Below is a small trained network, with its code and all its weights. Each question gives an input and a class and asks what happens when units are switched off, that is, made to give their printed mean instead of their output.

import numpy as np


def w(rows, s, z=0):
    codes = np.array(rows[::2]) - 128.0
    scale = np.full(codes.shape[1], s)
    scale[-1] = z or s
    return codes * scale


def f(y):
    return np.maximum(y, 0)


def log_softmax(a):
    a = a - a.max(-1, keepdims=True)
    return a - np.log(np.exp(a).sum(-1, keepdims=True))


def net(x, mask):
    res = np.array(x, float).reshape(1, 8) / 4 @ E
    y = f(res @ A[0][:, :-1].T + A[0][:, -1])
    res = res + np.where(mask, y, B[0][:, -1]) @ B[0][:, :-1]
    return log_softmax(res[-1] @ U[:, :-1].T + U[:, -1])


A, B = {}, {}
E = w([
[117,92,95,121,137,168,151,101,151,173,142],'x0',
[93,106,48,16,96,176,98,27,49,30,72],'x1',
[135,168,130,104,197,154,159,62,82,224,144],'x2',
[71,143,132,134,179,118,132,141,138,128,42],'x3',
[146,109,84,91,58,136,225,88,132,98,125],'x4',
[130,203,79,214,255,183,111,134,81,115,80],'x5',
[145,193,87,128,77,71,63,125,149,106,123],'x6',
[39,191,195,164,110,179,74,144,59,238,33],'x7',
],0.0092)
A[0] = w([
[198,126,91,85,199,89,60,136,88,105,195,224],'neuron 1',
[191,106,137,133,110,159,166,155,196,161,172,106],'neuron 2',
[86,115,130,54,80,84,77,101,123,95,103,137],'neuron 3',
[176,66,106,85,180,69,143,92,123,95,181,122],'neuron 4',
[148,165,159,125,240,137,55,116,95,139,185,138],'neuron 5',
[47,93,184,98,145,144,134,125,123,155,95,98],'neuron 6',
[82,117,113,32,183,109,194,45,133,143,89,99],'neuron 7',
[153,77,123,153,238,212,176,126,114,182,133,111],'neuron 8',
[105,171,134,174,187,88,83,199,173,65,53,124],'neuron 9',
[73,144,142,101,160,102,96,128,136,177,119,2],'neuron 10',
[164,141,72,126,153,119,140,106,154,1,185,130],'neuron 11',
],0.0099,0.0085)
B[0] = w([
[111,104,96,89,51,63,186,121,163,111,78,242],'neuron 1',
[110,132,146,168,68,133,117,127,113,190,159,206],'neuron 2',
[126,182,94,85,92,189,136,97,81,128,81,230],'neuron 3',
[174,91,121,138,19,79,116,141,143,137,124,231],'neuron 4',
[146,44,17,100,11,145,220,45,111,144,111,225],'neuron 5',
[186,106,42,62,114,54,160,126,150,120,114,200],'neuron 6',
[185,124,141,202,82,20,192,149,208,156,148,223],'neuron 7',
[109,156,69,94,55,107,97,27,90,175,49,227],'neuron 8',
[43,189,179,176,50,93,175,10,102,207,92,243],'neuron 9',
[149,113,129,78,33,193,221,107,109,135,101,157],'neuron 10',
[225,30,46,70,1,110,185,81,158,75,135,254],'neuron 11',
],0.0094,0.012)
U = w([
[83,196,122,136,132,132,124,103,113,181,64,110],'0',
[35,129,230,39,240,246,20,235,249,29,228,10],'1',
[93,102,150,91,105,183,96,207,208,99,178,61],'2',
[158,74,85,129,111,147,129,112,115,82,104,171],'3',
[156,121,164,186,115,101,146,147,212,157,181,205],'4',
],0.014,0.012)

Each question gives the input, the list of numbers given to net, and the class t.
The units are the neurons (one row each of A and B). Each row of codes is followed by its name. A weight is (code - 128) times the scale printed after its matrix; where a second scale follows, it is the last column's (A, B and U).
mask holds one flag per neuron, in row order. A switched-off neuron (its flag False) gives its mean, the last column of its row in B, instead of its output. The means were averaged over made-up inputs and are rounded, as every weight is.
A unit's drop is (log p(t) with every unit on - log p(t) with that unit switched off) / (log p(t) with every unit on - log p(t) with every unit switched off).
The circuit of an input: a set's keep is (log p(t) with only the set's units on - log p(t) with every unit switched off) / (log p(t) with every unit on - log p(t) with every unit switched off). Starting from all 11 units, units are removed one at a time, each time the one whose removal leaves the highest keep (on an exact tie, the one counted first), for as long as the keep stays at least 0.8.
units of the circuit, in order: the units of the circuit, biggest drop first
unit that matters most: the unit with the biggest drop
k most important neurons: the k neurons with the biggest drops, biggest first
drop when u is switched off: that unit's drop, to one decimal
input [6,-8,5,0,2,7,-2,-5], class 0: units of the circuit, in order -> [neuron 8]
input [6,-5,5,1,-8,-2,2,0], class 0: 3 most important neurons -> [neuron 11; neuron 8; neuron 4]
input [6,-3,-2,-8,8,-3,-4,-8], class 4: 3 most important neurons -> [neuron 2; neuron 5; neuron 3]
input [-6,-3,3,-3,5,-4,2,4], class 0: 3 most important neurons -> [neuron 7; neuron 11; neuron 4]
input [-1,-2,-3,-2,-2,2,-6,-1], class 0: units of the circuit, in order -> [neuron 11; neuron 8]
input [-5,4,4,2,-1,-8,5,3], class 0: 3 most important neurons -> [neuron 11; neuron 3; neuron 5]
input [4,-2,6,-8,-3,1,7,5], class 3: 2 most important neurons -> [neuron 5; neuron 9]
input [5,-5,6,-7,-8,2,-2,0], class 3: 2 most important neurons -> [neuron 5; neuron 9]
input [-4,7,5,8,-3,-5,7,0], class 0: 2 most important neurons -> [neuron 11; neuron 3]
input [8,-4,-4,-7,7,1,0,5], class 4: 2 most important neurons -> [neuron 3; neuron 9]
input [-7,-6,0,-1,-8,5,6,-6], class 3: 2 most important neurons -> [neuron 5; neuron 11]
input [8,-2,-5,-5,1,5,-4,4], class 0: 2 most important neurons -> [neuron 11; neuron 8]
input [8,1,-3,7,-8,4,-1,-4], class 0: drop when neuron 9 is switched off -> 0.9
input [5,4,-5,7,-1,-2,-3,4], class 0: drop when neuron 11 is switched off -> 1.2
input [6,-8,-8,-1,7,8,-7,-1], class 0: unit that matters most -> neuron 8
input [2,1,-2,-4,-4,0,5,3], class 0: drop when neuron 11 is switched off -> 1.1
